Below is a small trained network, with its code and all its weights. Each question gives an input and a class and asks what happens when units are switched off, that is, made to give their printed mean instead of their output.

import numpy as np


def w(rows, s, z=0):
    codes = np.array(rows[::2]) - 128.0
    scale = np.full(codes.shape[1], s)
    scale[-1] = z or s
    return codes * scale


def norm(h):
    return h / np.sqrt((h * h).mean(-1, keepdims=True) + 1e-5)


def f(y):
    return y / 2 * (1 + np.tanh(0.7978845608 * (y + 0.044715 * y**3)))


def log_softmax(a):
    a = a - a.max(-1, keepdims=True)
    return a - np.log(np.exp(a).sum(-1, keepdims=True))


def net(x, mask):
    res = np.array(x, float).reshape(1, 3) / 4 @ E
    u = 0
    for l in range(2):
        y = f(norm(res) @ A[l][:, :-1].T + A[l][:, -1])
        res = res + np.where(mask[u : u + 4], y, B[l][:, -1]) @ B[l][:, :-1]
        u += 4
    return log_softmax(norm(res)[-1] @ U[:, :-1].T + U[:, -1])


A, B = {}, {}
E = w([
[75,226,61,161,162,38],'x0',
[231,153,99,198,176,142],'x1',
[169,177,174,1,158,72],'x2',
],0.0067)
A[0] = w([
[138,135,158,141,140,128,88],'0.n0',
[68,154,145,77,116,187,64],'0.n1',
[179,149,134,227,134,129,18],'0.n2',
[100,142,167,255,138,109,2],'0.n3',
],0.0083,0.0037)
B[0] = w([
[194,26,184,85,64,143,98],'0.n0',
[151,191,135,202,180,101,178],'0.n1',
[252,147,108,86,175,129,253],'0.n2',
[174,105,91,76,241,2,231],'0.n3',
],0.0084,0.0016)
A[1] = w([
[194,219,80,160,115,207,3],'1.n0',
[97,27,139,227,164,82,106],'1.n1',
[221,65,178,174,185,101,71],'1.n2',
[115,163,174,2,145,82,64],'1.n3',
],0.006,0.0026)
B[1] = w([
[151,89,116,118,184,176,137],'1.n0',
[144,69,223,89,126,135,183],'1.n1',
[110,133,103,200,84,167,229],'1.n2',
[192,141,254,93,66,131,255],'1.n3',
],0.012,0.0026)
U = w([
[14,182,136,124,104,89,117],'0',
[84,50,169,145,80,218,176],'1',
[127,107,81,84,109,140,1],'2',
[247,124,86,186,144,209,165],'3',
[201,188,200,40,79,105,231],'4',
[166,200,62,176,206,79,135],'5',
[106,51,100,153,156,43,67],'6',
],0.015,0.0056)

Each question gives the input, the list of numbers given to net, and the class t.
The units are the neurons (one row each of A and B). Each row of codes is followed by its name. A weight is (code - 128) times the scale printed after its matrix; where a second scale follows, it is the last column's (A, B and U).
mask holds one flag per neuron, layer by layer. A switched-off neuron (its flag False) gives its mean, the last column of its row in B, instead of its output. The means were averaged over made-up inputs and are rounded, as every weight is.
A unit's drop is (log p(t) with every unit on - log p(t) with that unit switched off) / (log p(t) with every unit on - log p(t) with every unit switched off).
The circuit of an input: a set's keep is (log p(t) with only the set's units on - log p(t) with every unit switched off) / (log p(t) with every unit on - log p(t) with every unit switched off). Starting from all 8 units, units are removed one at a time, each time the one whose removal leaves the highest keep (on an exact tie, the one counted first), for as long as the keep stays at least 0.8.
circuit, biggest first: the units of the circuit, biggest drop first
unit that matters most: the unit with the biggest drop
k most important neurons: the k neurons with the biggest drops, biggest first
top k neurons in layer l: the k neurons of layer l with the biggest drops, biggest first
drop when u is switched off: that unit's drop, to one decimal
input [4,-2,-3], class 6: unit that matters most	0.n3
input [2,5,2], class 3: circuit, biggest first	(1.n0 0.n3)
input [-7,0,3], class 1: 2 most important neurons	(0.n2 0.n3)
input [0,7,5], class 3: top 2 neurons in layer 1	(1.n2 1.n0)
input [3,-1,-2], class 6: 2 most important neurons	(0.n3 1.n1)
input [3,-1,-6], class 6: 2 most important neurons	(1.n1 0.n3)
input [4,-1,1], class 0: 2 most important neurons	(0.n2 0.n3)
input [6,-3,-6], class 6: circuit, biggest first	(0.n3 1.n1)
input [1,0,-2], class 5: 2 most important neurons	(0.n3 0.n2)
input [4,-4,-7], class 6: drop when 0.n3 is switched off	0.7
input [4,-2,-5], class 6: drop when 0.n2 is switched off	0.0
